Below is a small trained network, with its code and all its weights. Each question gives an input and a target symbol and asks what happens when units are switched off, that is, made to give their printed mean instead of their output.

import numpy as np


def w(rows, s, z=0):
    codes = np.array(rows[::2]) - 128.0
    scale = np.full(codes.shape[1], s)
    scale[-1] = z or s
    return codes * scale


def norm(h):
    return h / np.sqrt((h * h).mean(-1, keepdims=True) + 1e-5)


def f(y):
    return np.maximum(y, 0)


def softmax(a):
    e = np.exp(a - a.max(-1, keepdims=True))
    return e / e.sum(-1, keepdims=True)


def log_softmax(a):
    a = a - a.max(-1, keepdims=True)
    return a - np.log(np.exp(a).sum(-1, keepdims=True))


def net(x, mask):
    ids = ['ΠΦβζηξ'.index(c) for c in x.split()]
    T = len(ids)
    res = E[ids] + P[:T]
    u = 0
    for l in range(3):
        q, k, v = (norm(res) @ M[l].T for M in (Q, K, V))
        z = softmax(np.where(np.tri(T) > 0, q @ k.T / 2**0.5, -1e9)) @ v
        res = res + np.where(mask[u], z, O[l][:, -1]) @ O[l][:, :-1]
        u += 1
        y = f(norm(res) @ A[l][:, :-1].T + A[l][:, -1])
        res = res + np.where(mask[u : u + 12], y, B[l][:, -1]) @ B[l][:, :-1]
        u += 12
    return log_softmax(norm(res)[-1] @ U[:, :-1].T + U[:, -1])


Q, K, V, O, A, B = {}, {}, {}, {}, {}, {}
E = w([
[146,83,124,122,57,88,198,113,90,142],'Π',
[82,56,183,153,197,33,152,174,155,98],'Φ',
[95,138,89,69,129,135,204,107,184,225],'β',
[107,119,163,180,176,173,182,132,67,154],'ζ',
[194,116,184,146,170,170,124,93,122,171],'η',
[106,184,133,120,166,73,171,4,113,126],'ξ',
],0.024)
P = w([
[54,29,184,247,161,31,239,100,181,96],'0',
[83,97,167,212,122,130,139,112,174,148],'1',
[101,115,165,188,153,150,150,125,155,126],'2',
[118,126,155,169,147,157,144,134,131,117],'3',
[134,143,142,160,149,164,140,151,105,114],'4',
[152,145,131,147,147,176,127,153,83,107],'5',
[165,157,117,122,142,179,116,170,58,104],'6',
[179,151,118,99,135,178,120,179,50,110],'7',
[208,150,115,150,157,127,126,181,63,134],'8',
],0.012)
Q[0] = w([
[65,215,48,147,75,160,41,106,254,155],'L0H1',
[146,109,47,82,111,144,102,195,121,181],'L0H1',
],0.0051)
K[0] = w([
[82,47,199,224,72,70,99,153,216,125],'L0H1',
[66,136,153,253,139,126,80,104,195,106],'L0H1',
],0.0059)
V[0] = w([
[160,87,65,141,56,148,183,200,232,217],'L0H1',
[143,253,51,47,79,183,150,6,111,136],'L0H1',
],0.006)
O[0] = w([
[130,62,31,31,166,139,94,132,56,142,5],'L0H1',
[92,90,12,210,104,192,60,124,166,181,18],'L0H1',
],0.011,0.0027)
A[0] = w([
[39,99,141,102,166,109,132,173,241,186,169],'L0N1',
[133,162,169,105,117,116,114,200,161,162,117],'L0N2',
[207,167,78,71,68,119,154,150,158,166,46],'L0N3',
[84,159,114,128,120,110,95,134,186,216,13],'L0N4',
[146,111,102,104,131,56,112,89,130,69,51],'L0N5',
[156,102,56,121,130,120,76,83,87,93,134],'L0N6',
[175,164,125,138,25,132,136,147,120,97,60],'L0N7',
[185,148,165,69,160,160,68,152,100,83,3],'L0N8',
[99,118,157,91,168,71,77,160,120,3,61],'L0N9',
[103,57,136,107,88,102,169,138,109,110,82],'L0N10',
[131,54,102,170,104,83,96,169,143,107,66],'L0N11',
[103,93,104,89,196,168,79,138,68,141,53],'L0N12',
],0.011,0.0048)
B[0] = w([
[196,165,91,64,157,161,206,147,139,43,254],'L0N1',
[131,138,113,92,131,101,117,160,175,129,174],'L0N2',
[117,59,75,93,203,140,164,125,61,110,177],'L0N3',
[149,98,115,120,154,200,138,105,137,118,143],'L0N4',
[99,149,113,153,81,104,111,72,115,180,159],'L0N5',
[81,144,127,118,193,85,119,107,174,195,161],'L0N6',
[160,1,152,116,108,86,216,141,142,100,167],'L0N7',
[158,118,173,80,159,74,147,61,104,168,148],'L0N8',
[179,97,63,197,214,79,88,84,213,193,203],'L0N9',
[183,110,69,112,55,93,93,113,148,121,230],'L0N10',
[104,122,106,102,119,98,63,135,144,92,176],'L0N11',
[132,120,201,120,135,74,203,205,139,166,176],'L0N12',
],0.0096,0.0047)
Q[1] = w([
[133,85,93,65,18,110,133,142,176,102],'L1H1',
[133,136,154,63,125,201,254,127,149,163],'L1H1',
],0.0095)
K[1] = w([
[148,133,148,25,189,97,227,56,74,183],'L1H1',
[52,75,90,92,214,110,95,192,91,255],'L1H1',
],0.01)
V[1] = w([
[93,197,80,73,232,105,104,46,184,76],'L1H1',
[182,122,145,120,169,145,82,1,34,250],'L1H1',
],0.0074)
O[1] = w([
[227,245,61,125,168,172,114,158,58,196,49],'L1H1',
[254,98,176,167,125,186,174,8,105,169,253],'L1H1',
],0.0098,0.0004)
A[1] = w([
[133,127,104,145,5,87,127,156,110,158,130],'L1N1',
[150,114,136,109,110,129,161,120,72,147,86],'L1N2',
[183,89,147,125,138,132,149,146,100,112,88],'L1N3',
[118,128,95,79,164,125,129,101,126,140,83],'L1N4',
[144,64,142,117,143,142,115,181,169,87,48],'L1N5',
[166,147,148,129,131,161,100,143,157,180,98],'L1N6',
[172,95,117,121,113,152,108,132,157,57,36],'L1N7',
[88,155,144,120,141,138,110,179,76,122,44],'L1N8',
[103,200,111,135,127,117,76,138,126,105,48],'L1N9',
[98,109,138,104,135,85,99,109,146,116,2],'L1N10',
[134,143,163,105,146,145,118,175,81,141,105],'L1N11',
[120,101,144,108,133,146,150,128,101,69,2],'L1N12',
],0.018,0.0066)
B[1] = w([
[84,4,158,119,94,116,117,88,98,78,201],'L1N1',
[87,77,120,148,146,55,125,116,117,114,224],'L1N2',
[101,119,154,148,181,101,105,126,166,152,254],'L1N3',
[158,118,94,123,77,129,161,137,140,132,182],'L1N4',
[150,173,96,195,156,87,133,89,122,90,176],'L1N5',
[101,132,125,143,130,143,69,130,142,58,159],'L1N6',
[99,150,98,141,173,86,104,118,95,107,149],'L1N7',
[151,119,170,86,159,88,74,144,122,161,154],'L1N8',
[110,128,171,129,182,62,157,94,149,143,150],'L1N9',
[110,145,104,159,41,99,111,111,131,138,145],'L1N10',
[134,140,116,104,122,78,101,183,132,128,184],'L1N11',
[120,126,118,174,166,115,141,128,166,122,159],'L1N12',
],0.015,0.0076)
Q[2] = w([
[214,193,56,88,160,124,160,189,169,78],'L2H1',
[146,32,121,246,255,127,14,216,198,96],'L2H1',
],0.0076)
K[2] = w([
[159,161,150,50,153,123,139,179,97,117],'L2H1',
[107,215,103,129,165,4,83,119,96,136],'L2H1',
],0.013)
V[2] = w([
[40,137,210,126,87,162,166,157,54,254],'L2H1',
[185,82,144,158,156,228,83,212,127,92],'L2H1',
],0.0094)
O[2] = w([
[127,126,75,181,140,118,255,105,156,122,70],'L2H1',
[139,61,166,100,191,69,129,113,211,115,3],'L2H1',
],0.02,0.011)
A[2] = w([
[166,118,127,110,85,162,127,94,86,73,77],'L2N1',
[173,159,79,104,147,187,36,89,130,153,126],'L2N2',
[101,92,118,145,166,123,110,59,123,147,136],'L2N3',
[211,77,166,119,109,161,171,83,132,155,69],'L2N4',
[57,184,133,137,115,93,149,182,109,93,112],'L2N5',
[94,136,201,77,151,130,47,221,132,131,29],'L2N6',
[157,105,147,143,99,136,165,73,138,144,93],'L2N7',
[87,85,95,159,141,130,219,146,179,74,2],'L2N8',
[206,88,140,125,196,132,146,170,108,175,86],'L2N9',
[126,99,208,64,90,121,42,202,110,114,70],'L2N10',
[186,188,111,212,106,248,114,128,41,164,118],'L2N11',
[137,100,198,114,162,115,109,91,151,211,91],'L2N12',
],0.016,0.0079)
B[2] = w([
[107,119,161,149,170,132,116,134,129,144,152],'L2N1',
[110,131,106,127,89,122,192,176,83,121,170],'L2N2',
[166,107,92,115,140,158,140,146,128,99,175],'L2N3',
[134,130,105,109,149,135,69,89,171,120,142],'L2N4',
[140,99,114,111,123,169,97,136,170,104,192],'L2N5',
[96,181,183,94,135,100,97,181,134,146,185],'L2N6',
[170,121,121,102,141,157,88,162,132,138,155],'L2N7',
[81,108,194,145,153,92,211,175,119,140,152],'L2N8',
[97,134,143,143,70,133,72,92,107,110,160],'L2N9',
[72,155,187,81,168,63,108,161,134,168,187],'L2N10',
[140,194,99,189,118,122,141,21,3,118,248],'L2N11',
[176,138,106,103,114,188,131,144,177,102,163],'L2N12',
],0.018,0.016)
U = w([
[61,53,130,98,38,48,120,73,135,1,6],'Π',
[100,166,190,123,167,74,54,170,134,192,226],'Φ',
[192,128,58,84,60,138,196,233,87,101,75],'β',
[137,82,179,168,204,104,247,156,129,137,155],'ζ',
[246,85,135,140,201,162,77,113,156,96,161],'η',
[153,192,176,174,122,147,145,53,29,146,109],'ξ',
],0.0058,0.0013)

Each question gives the input, a string of symbols that net reads in full, and the target symbol t.
The units are the heads (2 rows each of Q, K, V and O) and the neurons (one row each of A and B). Each row of codes is followed by its name. A weight is (code - 128) times the scale printed after its matrix; where a second scale follows, it is the last column's (O, A, B and U).
mask holds one flag per unit, layer by layer, with each layer's heads first. A switched-off unit (its flag False) gives its mean, the last column of its rows in O or B, instead of its output. The means were averaged over made-up inputs and are rounded, as every weight is.
A unit's drop is (log p(t) with every unit on - log p(t) with that unit switched off) / (log p(t) with every unit on - log p(t) with every unit switched off).
most important unit: the unit with the biggest drop
k most important neurons: the k neurons with the biggest drops, biggest first
top k neurons in layer l: the k neurons of layer l with the biggest drops, biggest first
drop of u: that unit's drop, to one decimal
input Φ ζ η ζ ξ β η Φ Π, target Π: most important unit -> L1N1
input ξ β Φ ξ η ζ β, target Φ: 2 most important neurons -> L0N1, L0N4
input β ζ ξ ζ Φ Π Φ ξ Π, target Φ: 4 most important neurons -> L1N1, L0N9, L1N5, L0N11
input ζ ζ η Φ η Φ, target η: top 2 neurons in layer 1 -> L1N6, L1N5
input β Π ζ ζ β, target Π: top 2 neurons in layer 0 -> L0N1, L0N3
input ζ Π η Π, target η: top 2 neurons in layer 0 -> L0N8, L0N10
input Φ β ξ β Φ ξ, target β: top 2 neurons in layer 1 -> L1N4, L1N9
input ζ η β ζ β Φ ξ η β, target Φ: top 2 neurons in layer 0 -> L0N1, L0N12
input ξ Φ η β β ζ ξ, target Φ: 4 most important neurons -> L1N9, L2N11, L0N10, L0N1
input β β ζ β, target ζ: 3 most important neurons -> L0N12, L0N1, L2N8
input β η ζ ζ η Φ η β Φ, target η: 2 most important neurons -> L0N9, L1N5
input ξ Π ξ, target Π: 2 most important neurons -> L1N1, L2N11
input ξ β Π ζ Π ζ ζ Π, target ζ: 2 most important neurons -> L0N7, L2N8
input β ξ Φ η ζ Π η Π Π, target Π: most important unit -> L1N2
input β Φ β ζ ζ Φ ζ Φ, target ζ: 3 most important neurons -> L0N9, L2N8, L2N11
input β η η ξ ζ Π ξ ζ ξ, target ζ: 2 most important neurons -> L1N3, L2N8
input ζ ζ β Π Φ β Φ ζ Π, target Φ: 2 most important neurons -> L1N5, L2N10
input Φ Φ β Φ, target β: 3 most important neurons -> L0N1, L2N11, L0N9
input ξ β Π ζ ξ, target β: top 2 neurons in layer 2 -> L2N2, L2N11
input η Π η Π, target η: most important unit -> L1H1
input ξ η ξ η Φ η η ξ β, target β: top 2 neurons in layer 1 -> L1N4, L1N1
input Φ Π ζ β β Φ, target β: top 2 neurons in layer 2 -> L2N11, L2N10
input Π Π ξ ζ ξ, target ζ: top 2 neurons in layer 2 -> L2N8, L2N11
input Π η Π ζ, target ζ: top 2 neurons in layer 1 -> L1N1, L1N12
input ζ Π ζ, target ζ: drop of L1N1 -> 0.2
input Π η β ξ Π Π η Π ξ, target Π: drop of L0H1 -> 0.5
input Φ η ζ ζ β, target β: most important unit -> L0H1
input ζ η β ξ η ζ ξ, target η: drop of L1H1 -> 0.1
input ξ Π Π ξ β η β, target η: drop of L1N10 -> 0.0
input ξ Φ Φ ζ β ζ η ξ, target Φ: top 2 neurons in layer 0 -> L0N1, L0N10
